Here is a tiny trained network, its code and every weight. The questions are about switching its units off for an input and a class, where a switched-off unit gives its printed mean instead of its output.

import numpy as np


def w(rows, s, z=0):
    codes = np.array(rows[::2]) - 128.0
    scale = np.full(codes.shape[1], s)
    scale[-1] = z or s
    return codes * scale


def f(y):
    return np.maximum(y, 0)


def log_softmax(a):
    a = a - a.max(-1, keepdims=True)
    return a - np.log(np.exp(a).sum(-1, keepdims=True))


def net(x, mask):
    res = np.array(x, float).reshape(1, 3) / 4 @ E
    y = f(res @ A[0][:, :-1].T + A[0][:, -1])
    res = res + np.where(mask, y, B[0][:, -1]) @ B[0][:, :-1]
    return log_softmax(res[-1] @ U[:, :-1].T + U[:, -1])


A, B = {}, {}
E = w([
[143,93,33,235,27],'x0',
[190,215,49,19,18],'x1',
[97,73,244,104,1],'x2',
],0.0069)
A[0] = w([
[174,170,71,67,97,117],'N1',
[158,156,218,55,173,103],'N2',
[126,188,99,212,100,87],'N3',
[106,68,88,157,85,16],'N4',
[92,216,51,155,199,66],'N5',
[143,70,157,163,213,148],'N6',
[101,55,162,197,171,125],'N7',
[128,97,129,229,2,1],'N8',
[88,97,234,78,69,47],'N9',
[90,43,155,157,206,191],'N10',
[113,124,101,163,96,60],'N11',
[119,157,184,26,178,33],'N12',
[90,49,144,179,163,158],'N13',
[151,119,62,103,167,53],'N14',
[135,70,38,223,86,48],'N15',
[88,121,151,92,160,109],'N16',
[140,90,66,202,121,95],'N17',
[84,112,66,198,89,74],'N18',
[160,142,75,23,49,98],'N19',
[95,134,181,53,192,57],'N20',
[193,143,95,70,97,157],'N21',
[101,69,144,233,177,181],'N22',
[218,100,126,178,115,29],'N23',
[180,116,93,146,190,109],'N24',
[159,131,64,69,96,90],'N25',
[140,58,148,136,185,167],'N26',
[67,137,146,98,45,108],'N27',
[184,157,73,146,197,92],'N28',
[39,41,141,232,155,153],'N29',
[115,170,162,71,169,32],'N30',
[127,137,44,126,199,52],'N31',
[101,182,191,46,223,64],'N32',
[153,231,76,58,69,191],'N33',
[94,80,231,122,23,112],'N34',
],0.0079,0.00097)
B[0] = w([
[71,179,204,99,77,216],'N1',
[230,137,76,204,157,212],'N2',
[166,127,85,179,126,174],'N3',
[189,149,90,139,178,176],'N4',
[74,27,69,53,210,200],'N5',
[106,159,152,125,88,208],'N6',
[98,142,209,106,64,219],'N7',
[208,119,60,178,166,236],'N8',
[140,30,55,118,181,220],'N9',
[79,165,183,176,75,226],'N10',
[183,128,107,147,150,161],'N11',
[204,168,89,214,149,212],'N12',
[98,160,157,106,67,209],'N13',
[111,105,125,53,172,167],'N14',
[201,146,98,193,137,219],'N15',
[193,151,127,180,106,167],'N16',
[183,180,77,172,153,190],'N17',
[214,172,117,182,180,191],'N18',
[61,175,190,90,44,248],'N19',
[213,136,103,178,107,204],'N20',
[91,148,212,88,56,206],'N21',
[81,164,207,118,64,232],'N22',
[185,129,114,164,87,157],'N23',
[59,61,107,60,162,173],'N24',
[120,159,181,90,54,199],'N25',
[114,158,182,116,133,187],'N26',
[88,90,113,58,137,195],'N27',
[63,42,99,21,187,189],'N28',
[60,174,194,147,97,246],'N29',
[193,157,106,174,146,183],'N30',
[82,43,65,30,181,188],'N31',
[205,148,91,168,124,231],'N32',
[79,148,181,86,90,255],'N33',
[67,2,41,28,233,240],'N34',
],0.0059,0.0073)
U = w([
[78,173,172,124,86,253],'0',
[101,8,88,105,154,122],'1',
[215,151,97,166,132,8],'2',
],0.016,0.0004)

Each question gives the input, the list of numbers given to net, and the class t.
The units are the neurons (one row each of A and B). Each row of codes is followed by its name. A weight is (code - 128) times the scale printed after its matrix; where a second scale follows, it is the last column's (A, B and U).
mask holds one flag per neuron, in row order. A switched-off neuron (its flag False) gives its mean, the last column of its row in B, instead of its output. The means were averaged over made-up inputs and are rounded, as every weight is.
A unit's drop is (log p(t) with every unit on - log p(t) with that unit switched off) / (log p(t) with every unit on - log p(t) with every unit switched off).
The circuit of an input: a set's keep is (log p(t) with only the set's units on - log p(t) with every unit switched off) / (log p(t) with every unit on - log p(t) with every unit switched off). Starting from the 12 units with the biggest drops (on a tie, the unit counted first), units are removed one at a time, each time the one whose removal leaves the highest keep (on an exact tie, the one counted first), for as long as the keep stays at least 0.8.
units of the circuit, in order: the units of the circuit, biggest drop first
top k neurons: the k neurons with the biggest drops, biggest first
drop of u: that unit's drop, to one decimal
input [3,-4,7], class 1: units of the circuit, in order	[N34]
input [-4,6,7], class 1: top 2 neurons	[N34, N9]
input [7,-8,1], class 0: top 3 neurons	[N29, N22, N7]
input [-7,5,-1], class 2: top 3 neurons	[N2, N12, N32]
input [7,-6,-1], class 2: top 2 neurons	[N15, N8]
input [-5,4,2], class 2: top 2 neurons	[N2, N12]
input [5,-1,-6], class 1: top 3 neurons	[N5, N28, N31]
input [-3,6,-6], class 0: top 2 neurons	[N34, N1]
input [3,6,-6], class 0: drop of N21	0.2
input [6,-7,-4], class 0: drop of N29	0.3
input [-8,-3,7], class 2: drop of N12	0.3
